Below is a small trained network, with its code and all its weights. Each question gives an input and a target symbol and asks what happens when units are switched off, that is, made to give their printed mean instead of their output.

import numpy as np


def w(rows, s, z=0):
    codes = np.array(rows[::2]) - 128.0
    scale = np.full(codes.shape[1], s)
    scale[-1] = z or s
    return codes * scale


def norm(h):
    return h / np.sqrt((h * h).mean(-1, keepdims=True) + 1e-5)


def f(y):
    return y / 2 * (1 + np.tanh(0.7978845608 * (y + 0.044715 * y**3)))


def softmax(a):
    e = np.exp(a - a.max(-1, keepdims=True))
    return e / e.sum(-1, keepdims=True)


def log_softmax(a):
    a = a - a.max(-1, keepdims=True)
    return a - np.log(np.exp(a).sum(-1, keepdims=True))


def net(x, mask):
    ids = ['ΠΦβθμσ'.index(c) for c in x.split()]
    T = len(ids)
    res = E[ids] + P[:T]
    r = norm(res)
    for j in range(3):
        rows = slice(3 * j, 3 * j + 3)
        q, k, v = (r @ M[0][rows].T for M in (Q, K, V))
        z = softmax(np.where(np.tri(T) > 0, q @ k.T / 3**0.5, -1e9)) @ v
        o = O[0][rows]
        res = res + np.where(mask[j], z, o[:, -1]) @ o[:, :-1]
    y = f(norm(res) @ A[0][:, :-1].T + A[0][:, -1])
    res = res + np.where(mask[3:19], y, B[0][:, -1]) @ B[0][:, :-1]
    return log_softmax(norm(res)[-1] @ U[:, :-1].T + U[:, -1])


Q, K, V, O, A, B = {}, {}, {}, {}, {}, {}
E = w([
[103,72,146,101,168,164,141,123],'Π',
[135,118,155,141,104,154,173,76],'Φ',
[80,172,119,118,116,129,85,113],'β',
[144,63,169,137,137,130,7,138],'θ',
[119,109,103,195,105,131,149,154],'μ',
[174,121,81,82,134,121,115,131],'σ',
],0.011)
P = w([
[149,187,124,85,155,171,114,107],'0',
[120,180,132,180,168,29,100,159],'1',
[75,73,61,134,127,115,200,109],'2',
[162,166,131,35,1,68,159,94],'3',
[143,136,177,121,89,154,144,184],'4',
[67,77,67,123,129,127,183,101],'5',
],0.0086)
Q[0] = w([
[101,150,115,254,200,147,133,107],'h1',
[108,207,168,138,91,111,117,104],'h1',
[151,96,191,47,31,202,149,183],'h1',
[87,47,83,91,38,132,152,49],'h2',
[159,103,65,186,226,181,157,141],'h2',
[182,76,174,125,157,142,141,151],'h2',
[186,151,220,116,48,138,80,177],'h3',
[78,204,97,197,165,153,210,149],'h3',
[150,147,190,162,170,127,73,161],'h3',
],0.0085)
K[0] = w([
[91,74,102,161,79,34,188,89],'h1',
[89,222,121,102,125,119,181,114],'h1',
[189,180,245,111,106,253,128,222],'h1',
[114,104,143,138,76,196,2,119],'h2',
[102,59,121,128,63,16,98,116],'h2',
[135,82,155,117,139,153,174,122],'h2',
[242,74,143,158,102,124,142,141],'h3',
[44,131,132,155,134,76,118,152],'h3',
[144,25,162,167,165,89,130,102],'h3',
],0.0078)
V[0] = w([
[111,98,37,137,151,149,112,234],'h1',
[198,2,141,228,103,205,155,90],'h1',
[101,184,171,168,102,138,79,185],'h1',
[68,217,92,144,166,195,125,143],'h2',
[116,92,196,137,135,147,58,170],'h2',
[158,163,130,91,211,145,144,156],'h2',
[42,134,126,78,39,93,93,140],'h3',
[63,174,133,121,109,79,149,175],'h3',
[76,96,163,139,68,159,89,166],'h3',
],0.0069)
O[0] = w([
[102,193,193,127,163,82,168,208,155],'h1',
[91,127,132,199,154,20,88,81,2],'h1',
[116,111,253,133,50,206,94,133,114],'h1',
[60,163,197,61,166,119,102,79,238],'h2',
[185,31,137,177,141,188,124,83,119],'h2',
[149,171,127,105,188,109,160,115,230],'h2',
[105,175,151,111,252,152,136,72,175],'h3',
[157,117,109,140,183,131,121,55,133],'h3',
[129,185,125,72,167,89,155,119,54],'h3',
],0.0065,0.0033)
A[0] = w([
[157,105,170,168,157,193,86,46,96],'n1',
[176,110,67,79,171,124,112,87,80],'n2',
[244,118,161,135,92,159,92,111,41],'n3',
[121,140,63,166,117,221,218,79,93],'n4',
[117,220,90,64,33,131,107,116,162],'n5',
[170,49,166,216,147,191,123,207,129],'n6',
[145,155,179,199,52,201,139,174,123],'n7',
[113,62,155,72,138,131,102,64,102],'n8',
[154,138,154,141,120,108,86,181,95],'n9',
[233,112,218,169,77,147,67,70,3],'n10',
[153,114,143,31,212,101,113,77,67],'n11',
[177,172,88,84,37,94,149,254,23],'n12',
[170,161,160,191,136,119,54,163,92],'n13',
[72,92,115,193,182,109,158,235,96],'n14',
[85,142,193,107,224,130,106,209,90],'n15',
[116,73,59,163,126,87,193,111,88],'n16',
],0.0081,0.0067)
B[0] = w([
[178,181,102,99,47,149,164,182,163],'n1',
[33,132,185,170,127,110,110,62,156],'n2',
[120,199,156,187,93,141,189,161,127],'n3',
[72,143,141,129,160,35,68,133,159],'n4',
[160,55,127,176,166,136,99,186,254],'n5',
[91,20,91,156,101,57,59,67,192],'n6',
[110,214,68,67,253,147,172,37,157],'n7',
[126,140,62,141,132,133,148,153,173],'n8',
[103,121,140,104,158,91,157,164,130],'n9',
[111,213,138,170,80,116,185,149,142],'n10',
[82,208,122,196,170,145,177,77,191],'n11',
[224,114,90,169,226,93,223,183,199],'n12',
[48,200,159,45,208,127,195,166,132],'n13',
[176,174,101,109,102,213,118,45,180],'n14',
[144,25,118,162,75,75,85,123,192],'n15',
[148,156,218,86,126,167,85,190,171],'n16',
],0.007,0.0061)
U = w([
[162,15,87,160,91,121,15,108,196],'Π',
[141,199,118,201,10,135,140,151,173],'Φ',
[145,125,169,43,114,252,70,146,130],'β',
[88,130,236,108,108,25,78,207,64],'θ',
[64,163,88,164,218,101,142,61,2],'μ',
[219,105,103,140,175,105,158,234,228],'σ',
],0.0047,0.00092)

Each question gives the input, a string of symbols that net reads in full, and the target symbol t.
The units are the heads (3 rows each of Q, K, V and O) and the neurons (one row each of A and B). Each row of codes is followed by its name. A weight is (code - 128) times the scale printed after its matrix; where a second scale follows, it is the last column's (O, A, B and U).
mask holds one flag per unit, heads first, then neurons. A switched-off unit (its flag False) gives its mean, the last column of its rows in O or B, instead of its output. The means were averaged over made-up inputs and are rounded, as every weight is.
A unit's drop is (log p(t) with every unit on - log p(t) with that unit switched off) / (log p(t) with every unit on - log p(t) with every unit switched off).
The circuit of an input: a set's keep is (log p(t) with only the set's units on - log p(t) with every unit switched off) / (log p(t) with every unit on - log p(t) with every unit switched off). Starting from the 12 units with the biggest drops (on a tie, the unit counted first), units are removed one at a time, each time the one whose removal leaves the highest keep (on an exact tie, the one counted first), for as long as the keep stays at least 0.8.
units of the circuit, in order: the units of the circuit, biggest drop first
most important unit: the unit with the biggest drop
heads that matter: for each layer, one digit per head in row order, 1 if its drop is at least 0.15 and else 0, layers parted by /
drop of u: that unit's drop, to one decimal
input μ β σ, target μ: heads that matter -> 000
input Π σ Π, target β: heads that matter -> 101
input σ Φ σ β Φ, target Φ: units of the circuit, in order -> [h1; n10; n1]
input Φ μ σ β, target Π: most important unit -> h1
input Π σ σ Π, target μ: units of the circuit, in order -> [h1; n11]
input μ Π θ Φ Π σ, target Π: heads that matter -> 010
input Φ Φ Φ σ, target Π: units of the circuit, in order -> [h1; n5]
input Π μ μ, target Φ: heads that matter -> 100
input θ β θ Π μ, target μ: heads that matter -> 000
input μ Π β Π, target θ: heads that matter -> 100
input β σ μ σ, target β: heads that matter -> 110
input σ Π Φ, target θ: units of the circuit, in order -> [n16; h3; n4]
input σ σ σ Π θ Φ, target Π: units of the circuit, in order -> [h2; n6]
input β β β β, target β: units of the circuit, in order -> [h1]
input μ Π σ μ, target θ: units of the circuit, in order -> [h1; h2]
input Π μ Φ μ, target μ: heads that matter -> 011
input μ β σ β, target θ: heads that matter -> 110
input σ σ Π σ Φ Φ, target θ: heads that matter -> 000
input σ σ Π Π, target σ: heads that matter -> 001
input θ σ σ Π, target Φ: most important unit -> h2
input β σ Φ μ, target β: drop of h1 -> 0.7
input Π σ θ Φ, target μ: drop of n10 -> 0.0
input σ μ μ, target Φ: drop of n7 -> 0.2
